Below is a small trained network, with its code and all its weights. Each question gives an input and a class and asks what happens when units are switched off, that is, made to give their printed mean instead of their output.

import numpy as np


def w(rows, s, z=0):
    codes = np.array(rows[::2]) - 128.0
    scale = np.full(codes.shape[1], s)
    scale[-1] = z or s
    return codes * scale


def f(y):
    return np.maximum(y, 0)


def log_softmax(a):
    a = a - a.max(-1, keepdims=True)
    return a - np.log(np.exp(a).sum(-1, keepdims=True))


def net(x, mask):
    res = np.array(x, float).reshape(1, 4) / 4 @ E
    y = f(res @ A[0][:, :-1].T + A[0][:, -1])
    res = res + np.where(mask, y, B[0][:, -1]) @ B[0][:, :-1]
    return log_softmax(res[-1] @ U[:, :-1].T + U[:, -1])


A, B = {}, {}
E = w([
[134,124,79,197,186,141,143,189,76,111,108,39],'x0',
[114,232,157,162,77,85,78,137,164,123,201,66],'x1',
[170,140,92,84,192,85,125,158,141,5,140,104],'x2',
[189,78,95,172,115,138,132,86,144,136,150,137],'x3',
],0.014)
A[0] = w([
[114,153,113,130,129,163,112,142,137,116,131,140,21],'n1',
[93,76,165,97,132,112,150,140,127,113,95,220,27],'n2',
[142,117,127,129,114,106,122,122,120,124,107,121,3],'n3',
[132,60,150,79,147,143,113,105,109,114,125,182,61],'n4',
[137,178,153,123,122,78,105,193,125,86,165,110,151],'n5',
[84,143,127,148,108,140,156,193,122,115,166,85,152],'n6',
[100,196,120,110,139,71,89,152,150,70,170,28,136],'n7',
[141,151,93,117,102,123,128,99,165,142,75,199,139],'n8',
[145,117,152,114,42,111,132,84,187,157,185,245,75],'n9',
[97,132,114,129,105,123,161,157,138,126,121,140,49],'n10',
[211,143,105,128,157,112,138,158,105,90,90,83,89],'n11',
[105,163,133,145,129,111,86,170,118,80,146,48,88],'n12',
[158,126,117,178,144,161,129,107,118,137,167,41,65],'n13',
[14,101,140,206,129,128,135,152,146,186,129,71,129],'n14',
[95,103,177,135,138,123,191,121,80,174,81,166,95],'n15',
[71,138,195,145,103,165,112,66,108,182,93,223,181],'n16',
[154,97,87,144,192,118,147,162,143,34,145,110,97],'n17',
[110,157,125,192,82,166,98,167,104,185,74,100,107],'n18',
[154,136,136,160,142,159,171,125,131,100,126,110,22],'n19',
[163,161,134,129,132,112,124,109,98,137,104,134,64],'n20',
[75,231,159,140,99,111,61,146,138,139,153,121,34],'n21',
[154,98,45,201,170,74,152,105,103,88,141,34,92],'n22',
[111,93,110,120,106,77,133,128,172,147,86,93,7],'n23',
[152,90,51,110,219,150,165,153,159,90,46,160,214],'n24',
[137,135,153,99,33,83,70,37,215,127,196,129,129],'n25',
],0.011,0.0043)
B[0] = w([
[130,123,140,123,106,114,136,134,129,111,119,128,130],'n1',
[83,135,131,96,128,96,157,139,151,68,113,125,186],'n2',
[135,137,131,132,115,135,131,118,143,134,117,153,128],'n3',
[111,112,141,144,141,103,172,112,161,84,90,140,186],'n4',
[106,127,127,121,142,130,149,96,154,76,134,63,202],'n5',
[121,143,141,157,125,128,102,120,134,147,117,79,183],'n6',
[143,175,193,143,172,93,91,124,155,102,164,11,239],'n7',
[119,140,111,136,110,121,176,116,154,109,147,162,180],'n8',
[128,70,72,164,124,108,132,97,171,103,175,170,245],'n9',
[88,137,167,131,126,150,139,121,119,128,135,142,132],'n10',
[181,127,125,130,127,142,101,126,93,124,122,113,198],'n11',
[145,162,169,130,153,93,129,134,129,140,149,87,207],'n12',
[148,154,99,162,90,144,165,170,185,175,85,120,181],'n13',
[132,153,95,67,68,159,105,132,121,217,114,92,206],'n14',
[69,111,131,83,127,126,149,94,103,143,107,97,185],'n15',
[53,127,72,84,70,133,115,84,122,82,180,141,242],'n16',
[193,164,120,98,178,167,47,121,54,119,174,139,223],'n17',
[117,139,98,97,59,123,121,123,97,196,120,92,199],'n18',
[140,146,131,116,96,114,123,167,124,145,131,157,146],'n19',
[122,101,134,146,134,116,109,149,127,136,105,135,128],'n20',
[56,97,180,157,123,105,174,127,170,153,127,122,219],'n21',
[181,157,114,155,132,161,116,198,85,165,85,148,228],'n22',
[103,151,142,142,126,104,126,143,122,134,120,142,128],'n23',
[147,146,143,96,164,106,156,133,87,96,65,207,250],'n24',
[180,68,123,191,142,148,73,83,163,124,187,137,246],'n25',
],0.011,0.019)
U = w([
[169,107,131,120,166,138,105,181,53,129,93,213,22],'0',
[98,151,232,162,138,95,88,161,180,124,171,1,115],'1',
[30,103,94,62,58,129,124,127,113,172,140,108,177],'2',
[110,57,111,157,99,101,107,113,202,97,219,186,218],'3',
[175,153,104,169,90,139,122,214,119,205,61,90,100],'4',
[156,109,79,137,151,173,212,165,182,127,118,154,4],'5',
[74,84,131,51,141,89,214,138,126,55,53,192,173],'6',
[189,172,166,95,181,107,60,175,92,62,150,78,156],'7',
],0.0094,0.0019)

Each question gives the input, the list of numbers given to net, and the class t.
The units are the neurons (one row each of A and B). Each row of codes is followed by its name. A weight is (code - 128) times the scale printed after its matrix; where a second scale follows, it is the last column's (A, B and U).
mask holds one flag per neuron, in row order. A switched-off neuron (its flag False) gives its mean, the last column of its row in B, instead of its output. The means were averaged over made-up inputs and are rounded, as every weight is.
A unit's drop is (log p(t) with every unit on - log p(t) with that unit switched off) / (log p(t) with every unit on - log p(t) with every unit switched off).
The circuit of an input: a set's keep is (log p(t) with only the set's units on - log p(t) with every unit switched off) / (log p(t) with every unit on - log p(t) with every unit switched off). Starting from the 12 units with the biggest drops (on a tie, the unit counted first), units are removed one at a time, each time the one whose removal leaves the highest keep (on an exact tie, the one counted first), for as long as the keep stays at least 0.8.
units of the circuit, in order: the units of the circuit, biggest drop first
unit that matters most: the unit with the biggest drop
k most important neurons: the k neurons with the biggest drops, biggest first
drop of u: that unit's drop, to one decimal
input [-2,6,-4,-1], class 3: units of the circuit, in order => n25
input [5,-2,-1,-6], class 4: units of the circuit, in order => n16, n7
input [-4,1,-8,1], class 3: 2 most important neurons => n9, n25
input [3,7,8,3], class 1: 2 most important neurons => n7, n24
input [-1,0,5,-8], class 1: 2 most important neurons => n7, n22
input [-2,-1,-1,-5], class 2: 3 most important neurons => n24, n25, n4
input [-7,-6,-8,-3], class 3: 2 most important neurons => n9, n24
input [-8,-5,0,-3], class 6: 3 most important neurons => n2, n4, n15
input [-7,-7,-6,-7], class 6: 2 most important neurons => n2, n4
input [-8,-6,-5,-3], class 3: 3 most important neurons => n9, n24, n16
input [0,7,-4,5], class 3: 2 most important neurons => n25, n9
input [1,6,-7,-5], class 2: 3 most important neurons => n14, n18, n16
input [1,4,-4,3], class 2: 4 most important neurons => n7, n22, n14, n18
input [6,-5,-1,8], class 0: units of the circuit, in order => n24
input [1,5,-6,5], class 2: 2 most important neurons => n14, n18
input [0,2,6,-5], class 1: 2 most important neurons => n7, n5
input [-2,6,-8,7], class 3: drop of n25 => 0.2
input [2,-2,2,0], class 0: drop of n7 => 0.5
input [2,7,8,-3], class 1: drop of n21 => 0.0
input [6,-4,2,-2], class 0: drop of n7 => 0.1
input [-3,-4,-2,2], class 6: unit that matters most => n25
